Below are the code and all the weights of a small trained network. Each question names an input and a class and asks about switching units off, where a switched-off unit gives its printed mean instead of its output.

import numpy as np


def w(rows, s, z=0):
    codes = np.array(rows[::2]) - 128.0
    scale = np.full(codes.shape[1], s)
    scale[-1] = z or s
    return codes * scale


def f(y):
    return np.maximum(y, 0)


def log_softmax(a):
    a = a - a.max(-1, keepdims=True)
    return a - np.log(np.exp(a).sum(-1, keepdims=True))


def net(x, mask):
    res = np.array(x, float).reshape(1, 6) / 4 @ E
    y = f(res @ A[0][:, :-1].T + A[0][:, -1])
    res = res + np.where(mask, y, B[0][:, -1]) @ B[0][:, :-1]
    return log_softmax(res[-1] @ U[:, :-1].T + U[:, -1])


A, B = {}, {}
E = w([
[94,141,92,179,177,13,210,156,106,99,113],'x0',
[210,107,103,199,90,43,41,98,130,150,135],'x1',
[18,46,126,157,65,135,86,144,38,68,200],'x2',
[177,241,2,93,97,159,112,138,123,77,184],'x3',
[188,168,208,26,103,65,100,161,48,37,90],'x4',
[139,71,36,53,239,114,64,187,84,191,117],'x5',
],0.0095)
A[0] = w([
[83,144,52,139,87,139,99,152,96,38,227,157],'n0',
[194,87,111,170,118,46,68,45,156,89,176,77],'n1',
[207,101,102,253,116,110,57,101,106,148,114,93],'n2',
[88,131,120,112,152,215,175,159,161,117,117,80],'n3',
[178,157,144,161,160,163,135,149,177,150,66,10],'n4',
[192,158,80,176,107,109,40,108,104,161,126,99],'n5',
[116,46,200,129,132,112,127,117,137,165,97,67],'n6',
[135,160,181,169,45,117,169,78,214,57,166,67],'n7',
[134,49,74,45,221,122,65,254,131,181,137,106],'n8',
[218,174,207,53,91,67,77,190,43,63,50,123],'n9',
[185,211,66,111,133,115,171,133,180,147,114,166],'n10',
[129,193,209,197,49,178,206,46,162,68,128,60],'n11',
[126,202,41,175,148,57,215,181,106,81,179,192],'n12',
[201,193,121,99,138,124,146,86,199,140,144,101],'n13',
[63,132,155,33,159,207,255,174,119,124,170,68],'n14',
[152,153,68,99,136,113,96,151,167,91,173,177],'n15',
[82,97,64,164,163,135,151,80,177,191,214,58],'n16',
[167,148,131,100,142,109,183,136,206,175,82,4],'n17',
[49,65,165,210,125,163,63,185,60,102,223,51],'n18',
[226,145,167,148,217,167,144,166,183,128,85,43],'n19',
[112,123,60,198,151,158,119,93,188,190,152,39],'n20',
[180,160,90,56,59,250,42,124,178,127,186,98],'n21',
[148,53,212,105,126,199,74,116,189,141,111,155],'n22',
[123,159,105,68,177,226,197,164,150,79,142,144],'n23',
[89,93,220,161,223,79,147,139,134,149,95,225],'n24',
[103,125,81,197,165,162,143,34,220,177,192,19],'n25',
],0.0085,0.0035)
B[0] = w([
[70,105,172,180,15,219,76,166,163,162,222,225],'n0',
[58,46,199,140,139,113,135,53,90,206,126,186],'n1',
[120,47,235,92,172,91,150,43,95,190,113,197],'n2',
[124,132,198,140,170,121,176,50,127,166,157,179],'n3',
[67,108,180,176,80,115,74,186,150,76,178,162],'n4',
[120,122,228,186,155,89,120,75,76,206,128,188],'n5',
[185,253,112,152,23,187,150,207,80,184,182,179],'n6',
[246,156,53,214,203,112,63,92,129,89,162,201],'n7',
[212,185,23,227,223,145,55,75,92,34,130,253],'n8',
[82,222,176,44,123,117,160,72,225,56,162,236],'n9',
[93,117,159,173,69,154,132,186,98,155,211,201],'n10',
[195,113,7,161,182,117,43,78,83,111,166,218],'n11',
[221,74,74,126,62,41,235,181,211,178,111,219],'n12',
[79,94,212,191,84,189,81,159,130,113,196,184],'n13',
[94,78,253,168,218,59,121,51,102,190,147,212],'n14',
[180,177,101,156,104,160,120,84,99,186,144,186],'n15',
[123,186,141,105,116,144,158,97,194,52,156,218],'n16',
[23,32,150,165,128,170,86,188,153,76,174,169],'n17',
[57,122,151,183,122,139,111,207,168,71,210,219],'n18',
[60,67,152,212,84,156,62,191,109,32,207,177],'n19',
[127,224,132,63,153,160,178,85,174,74,157,213],'n20',
[229,32,81,93,78,15,210,199,247,162,123,238],'n21',
[195,60,59,84,94,66,201,171,187,168,139,197],'n22',
[134,120,185,156,133,130,128,71,62,233,150,205],'n23',
[213,176,100,127,54,107,179,192,136,239,159,206],'n24',
[100,194,150,59,103,164,165,83,198,39,152,222],'n25',
],0.0068,0.016)
U = w([
[29,61,170,174,84,175,37,242,96,39,181,109],'0',
[192,140,45,176,206,142,26,78,74,57,143,109],'1',
[84,214,176,23,116,140,150,66,163,24,152,99],'2',
[85,58,209,125,172,113,120,48,74,197,141,118],'3',
[171,155,123,123,52,159,124,205,111,204,158,148],'4',
[157,30,75,104,124,38,203,222,172,114,137,215],'5',
[151,128,129,134,96,164,117,137,115,153,119,169],'6',
[54,16,62,9,165,186,156,185,36,165,2,2],'7',
],0.0098,0.0071)

Each question gives the input, the list of numbers given to net, and the class t.
The units are the neurons (one row each of A and B). Each row of codes is followed by its name. A weight is (code - 128) times the scale printed after its matrix; where a second scale follows, it is the last column's (A, B and U).
mask holds one flag per neuron, in row order. A switched-off neuron (its flag False) gives its mean, the last column of its row in B, instead of its output. The means were averaged over made-up inputs and are rounded, as every weight is.
A unit's drop is (log p(t) with every unit on - log p(t) with that unit switched off) / (log p(t) with every unit on - log p(t) with every unit switched off).
The circuit of an input: a set's keep is (log p(t) with only the set's units on - log p(t) with every unit switched off) / (log p(t) with every unit on - log p(t) with every unit switched off). Starting from the 12 units with the biggest drops (on a tie, the unit counted first), units are removed one at a time, each time the one whose removal leaves the highest keep (on an exact tie, the one counted first), for as long as the keep stays at least 0.8.
circuit, biggest first: the units of the circuit, biggest drop first
unit that matters most: the unit with the biggest drop
top k neurons: the k neurons with the biggest drops, biggest first
drop of u: that unit's drop, to one decimal
input [4,3,-8,-8,8,4], class 0: top 2 neurons -> [n19; n17]
input [-5,5,-5,-4,4,-5], class 0: unit that matters most -> n8
input [0,-1,-6,3,6,6], class 0: circuit, biggest first -> [n19; n13]
input [6,3,-4,-8,3,-8], class 1: top 3 neurons -> [n11; n7; n21]
input [-6,-4,-6,7,1,8], class 1: top 2 neurons -> [n8; n0]
input [5,6,1,6,-8,-6], class 2: top 3 neurons -> [n25; n20; n8]
input [-3,0,-1,-6,5,6], class 1: top 2 neurons -> [n8; n21]
input [-5,-5,3,-7,-6,-7], class 1: top 2 neurons -> [n11; n7]
input [8,8,4,4,-8,8], class 1: top 3 neurons -> [n8; n9; n21]
input [3,4,5,-8,7,2], class 4: top 2 neurons -> [n24; n6]
input [7,-1,-8,-7,7,1], class 0: top 3 neurons -> [n19; n17; n21]
input [7,-5,3,3,5,-5], class 5: top 2 neurons -> [n12; n8]
input [1,-5,0,-3,8,7], class 2: top 3 neurons -> [n9; n11; n7]
input [-8,-3,-3,-5,-5,-3], class 5: unit that matters most -> n22
input [-3,-8,1,-3,7,-5], class 3: top 2 neurons -> [n14; n25]
input [-6,1,-7,-3,5,-4], class 0: top 2 neurons -> [n19; n13]
input [4,4,2,-5,-2,1], class 4: top 4 neurons -> [n24; n6; n14; n21]
input [-7,-5,7,8,0,-4], class 4: circuit, biggest first -> [n21; n0]
input [2,7,5,0,8,-4], class 2: drop of n8 -> 0.0
input [7,0,2,-6,8,-8], class 1: circuit, biggest first -> [n11]
input [4,-8,3,8,5,3], class 3: drop of n23 -> 0.3
input [-1,8,1,4,6,-8], class 1: drop of n7 -> 2.9
input [-8,4,5,5,3,-3], class 5: drop of n21 -> 1.6
